Below are the code and all the weights of a small trained network. Each question names an input and a class and asks about switching units off, where a switched-off unit gives its printed mean instead of its output.

import numpy as np


def w(rows, s, z=0):
    codes = np.array(rows[::2]) - 128.0
    scale = np.full(codes.shape[1], s)
    scale[-1] = z or s
    return codes * scale


def f(y):
    return y / 2 * (1 + np.tanh(0.7978845608 * (y + 0.044715 * y**3)))


def log_softmax(a):
    a = a - a.max(-1, keepdims=True)
    return a - np.log(np.exp(a).sum(-1, keepdims=True))


def net(x, mask):
    res = np.array(x, float).reshape(1, 8) / 4 @ E
    y = f(res @ A[0][:, :-1].T + A[0][:, -1])
    res = res + np.where(mask, y, B[0][:, -1]) @ B[0][:, :-1]
    return log_softmax(res[-1] @ U[:, :-1].T + U[:, -1])


A, B = {}, {}
E = w([
[151,71,3,90,87,172,119,129],'x0',
[93,218,125,55,111,144,47,73],'x1',
[142,131,129,137,115,118,114,128],'x2',
[133,134,131,122,125,134,129,142],'x3',
[130,127,130,126,125,129,132,125],'x4',
[129,118,131,128,134,128,130,110],'x5',
[130,133,131,118,134,141,145,129],'x6',
[131,134,131,121,127,137,130,142],'x7',
],0.017)
A[0] = w([
[124,172,86,76,125,146,76,89,78],'n0',
[136,131,121,118,123,109,155,145,159],'n1',
[79,196,126,63,109,132,81,96,173],'n2',
[151,88,3,96,95,164,122,124,149],'n3',
[151,90,91,127,116,109,161,146,93],'n4',
[125,103,156,178,145,112,163,158,255],'n5',
],0.014,0.0088)
B[0] = w([
[20,113,167,30,54,164,164,64,196],'n0',
[144,83,158,189,96,165,141,172,146],'n1',
[89,202,163,54,161,112,74,84,230],'n2',
[126,84,6,13,134,151,118,180,253],'n3',
[171,137,51,74,107,111,127,170,174],'n4',
[124,69,177,201,129,167,137,169,233],'n5',
],0.012,0.022)
U = w([
[138,115,185,217,137,145,144,179,230],'0',
[122,247,209,112,196,80,103,61,150],'1',
[203,87,58,109,154,137,133,202,134],'2',
[94,147,104,51,64,168,120,108,2],'3',
],0.012,0.0057)

Each question gives the input, the list of numbers given to net, and the class t.
The units are the neurons (one row each of A and B). Each row of codes is followed by its name. A weight is (code - 128) times the scale printed after its matrix; where a second scale follows, it is the last column's (A, B and U).
mask holds one flag per neuron, in row order. A switched-off neuron (its flag False) gives its mean, the last column of its row in B, instead of its output. The means were averaged over made-up inputs and are rounded, as every weight is.
A unit's drop is (log p(t) with every unit on - log p(t) with that unit switched off) / (log p(t) with every unit on - log p(t) with every unit switched off).
The circuit of an input: a set's keep is (log p(t) with only the set's units on - log p(t) with every unit switched off) / (log p(t) with every unit on - log p(t) with every unit switched off). Starting from all 6 units, units are removed one at a time, each time the one whose removal leaves the highest keep (on an exact tie, the one counted first), for as long as the keep stays at least 0.8.
circuit, biggest first: the units of the circuit, biggest drop first
k most important neurons: the k neurons with the biggest drops, biggest first
drop when u is switched off: that unit's drop, to one decimal
input [-2,-3,6,4,-5,8,-8,-1], class 0: circuit, biggest first : [n3]
input [2,0,-2,0,1,-6,-2,8], class 2: 2 most important neurons : [n0 n2]
input [-8,0,-6,-8,-3,7,-5,7], class 0: circuit, biggest first : [n2 n5]
input [0,7,6,-3,2,-6,-2,6], class 1: 2 most important neurons : [n2 n3]
input [-2,-1,3,3,6,4,4,5], class 0: 2 most important neurons : [n3 n2]
input [0,-8,2,-4,-4,-2,1,6], class 0: 2 most important neurons : [n3 n5]
input [8,0,-7,6,1,7,-8,7], class 2: 2 most important neurons : [n3 n2]
input [-3,8,-8,-3,-8,-6,-4,8], class 1: drop when n2 is switched off : 0.4
input [-3,1,0,-2,-7,6,8,-4], class 1: drop when n3 is switched off : 0.4
input [-2,-1,1,3,8,-7,7,4], class 0: drop when n3 is switched off : 0.4
input [-2,1,6,-6,2,3,-6,5], class 1: drop when n3 is switched off : 0.5
